Below is a small trained network, with its code and all its weights. Each question gives an input and a class and asks what happens when units are switched off, that is, made to give their printed mean instead of their output.

import numpy as np


def w(rows, s, z=0):
    codes = np.array(rows[::2]) - 128.0
    scale = np.full(codes.shape[1], s)
    scale[-1] = z or s
    return codes * scale


def f(y):
    return np.maximum(y, 0)


def log_softmax(a):
    a = a - a.max(-1, keepdims=True)
    return a - np.log(np.exp(a).sum(-1, keepdims=True))


def net(x, mask):
    res = np.array(x, float).reshape(1, 8) / 4 @ E
    y = f(res @ A[0][:, :-1].T + A[0][:, -1])
    res = res + np.where(mask, y, B[0][:, -1]) @ B[0][:, :-1]
    return log_softmax(res[-1] @ U[:, :-1].T + U[:, -1])


A, B = {}, {}
E = w([
[182,189,238,193,48,115,126,142],'x0',
[206,142,141,65,244,149,89,139],'x1',
[120,74,52,141,105,174,154,156],'x2',
[60,109,189,111,169,228,254,112],'x3',
[16,56,116,102,163,19,141,140],'x4',
[147,97,84,60,41,128,66,203],'x5',
[98,214,111,29,43,102,158,69],'x6',
[104,175,180,93,123,36,133,56],'x7',
],0.0071)
A[0] = w([
[127,99,112,141,172,108,89,122,66],'N1',
[126,90,86,150,146,113,158,152,142],'N2',
[181,136,152,226,89,171,185,141,101],'N3',
[98,86,120,153,147,96,106,110,84],'N4',
[179,119,146,238,52,205,116,128,76],'N5',
[163,98,153,100,52,124,55,166,57],'N6',
[168,118,221,143,247,198,172,138,82],'N7',
[132,186,75,63,147,169,139,93,68],'N8',
[161,137,145,129,99,80,87,120,151],'N9',
[158,135,138,176,101,140,150,140,47],'N10',
[101,108,91,166,147,118,97,144,121],'N11',
[18,128,194,100,97,130,162,117,2],'N12',
[94,108,92,111,113,169,148,133,113],'N13',
[192,153,145,86,54,87,104,191,59],'N14',
[55,145,180,115,103,57,223,100,75],'N15',
[103,57,81,165,201,86,106,131,47],'N16',
[123,185,134,166,170,48,173,93,84],'N17',
[26,88,127,136,94,119,200,120,150],'N18',
[92,102,60,119,84,167,200,194,27],'N19',
[145,120,190,145,187,175,168,111,95],'N20',
[176,158,77,39,143,164,136,84,85],'N21',
[143,166,162,156,119,62,121,88,74],'N22',
],0.013,0.0041)
B[0] = w([
[129,126,129,122,124,97,87,161,160],'N1',
[121,91,102,141,136,132,97,141,174],'N2',
[145,171,154,193,82,145,140,170,210],'N3',
[115,117,157,138,106,88,95,161,163],'N4',
[166,168,150,202,53,125,142,180,226],'N5',
[196,128,83,83,163,95,183,132,192],'N6',
[115,141,180,110,253,158,156,145,252],'N7',
[144,92,194,94,71,148,109,130,183],'N8',
[133,176,87,117,148,128,103,82,180],'N9',
[128,169,131,144,107,139,132,162,158],'N10',
[130,106,109,122,117,108,103,171,169],'N11',
[96,123,135,109,107,86,213,122,211],'N12',
[122,89,113,154,121,169,107,79,176],'N13',
[199,155,76,99,169,96,146,88,198],'N14',
[66,139,152,108,98,49,186,123,248],'N15',
[110,102,117,133,131,80,61,195,196],'N16',
[48,171,130,151,129,151,81,85,197],'N17',
[80,93,90,121,111,110,202,121,236],'N18',
[126,88,65,162,137,211,116,75,199],'N19',
[137,132,154,113,195,139,180,136,204],'N20',
[153,89,212,78,73,149,93,139,195],'N21',
[101,173,110,157,135,155,67,68,187],'N22',
],0.025,0.013)
U = w([
[72,111,115,118,117,63,195,84,27],'0',
[186,82,168,46,94,152,114,82,237],'1',
[138,70,76,142,175,76,61,189,229],'2',
[137,125,175,125,255,157,160,145,211],'3',
[129,31,50,159,139,186,155,111,62],'4',
[237,150,68,74,146,84,133,77,135],'5',
[123,185,128,125,155,95,67,40,7],'6',
[192,169,128,207,107,147,167,152,133],'7',
],0.0077,0.0012)

Each question gives the input, the list of numbers given to net, and the class t.
The units are the neurons (one row each of A and B). Each row of codes is followed by its name. A weight is (code - 128) times the scale printed after its matrix; where a second scale follows, it is the last column's (A, B and U).
mask holds one flag per neuron, in row order. A switched-off neuron (its flag False) gives its mean, the last column of its row in B, instead of its output. The means were averaged over made-up inputs and are rounded, as every weight is.
A unit's drop is (log p(t) with every unit on - log p(t) with that unit switched off) / (log p(t) with every unit on - log p(t) with every unit switched off).
The circuit of an input: a set's keep is (log p(t) with only the set's units on - log p(t) with every unit switched off) / (log p(t) with every unit on - log p(t) with every unit switched off). Starting from the 12 units with the biggest drops (on a tie, the unit counted first), units are removed one at a time, each time the one whose removal leaves the highest keep (on an exact tie, the one counted first), for as long as the keep stays at least 0.8.
circuit, biggest first: the units of the circuit, biggest drop first
k most important neurons: the k neurons with the biggest drops, biggest first
drop when u is switched off: that unit's drop, to one decimal
input [-5,1,0,-2,8,6,3,2], class 2: circuit, biggest first -> [N16]
input [0,-7,-8,-7,6,-1,1,-5], class 6: circuit, biggest first -> [N22; N9]
input [-2,3,5,4,3,-2,2,0], class 4: circuit, biggest first -> [N19; N13; N15]
input [1,-8,7,0,-3,3,1,-1], class 7: 2 most important neurons -> [N5; N3]
input [6,4,2,-4,-3,7,-3,-3], class 5: 2 most important neurons -> [N14; N6]
input [-7,-1,-4,-1,-7,2,-2,-6], class 1: circuit, biggest first -> [N21; N8]
input [8,-3,-2,-1,-1,8,-7,4], class 5: 2 most important neurons -> [N14; N6]
input [-4,5,7,1,-8,5,1,-6], class 1: 2 most important neurons -> [N21; N8]
input [-6,-5,-8,0,-6,-2,8,2], class 1: 3 most important neurons -> [N21; N8; N18]
input [8,2,6,2,-2,-5,-7,2], class 7: 3 most important neurons -> [N5; N3; N10]
input [3,8,-4,-6,8,-1,-2,0], class 2: 2 most important neurons -> [N16; N1]
input [0,4,5,-6,-6,-5,4,8], class 6: 2 most important neurons -> [N22; N17]
input [-8,-8,-4,-5,7,2,1,-1], class 2: 2 most important neurons -> [N16; N11]
input [-6,-2,-8,-3,-5,3,3,-1], class 1: circuit, biggest first -> [N21]
input [0,3,-6,3,7,4,-7,-5], class 2: drop when N16 is switched off -> 0.9
input [1,0,4,5,-2,7,3,4], class 1: drop when N21 is switched off -> 0.2
input [-6,2,3,-6,0,6,1,7], class 5: drop when N14 is switched off -> 0.1
input [-8,-6,6,-6,2,-6,-8,5], class 2: drop when N11 is switched off -> 0.0
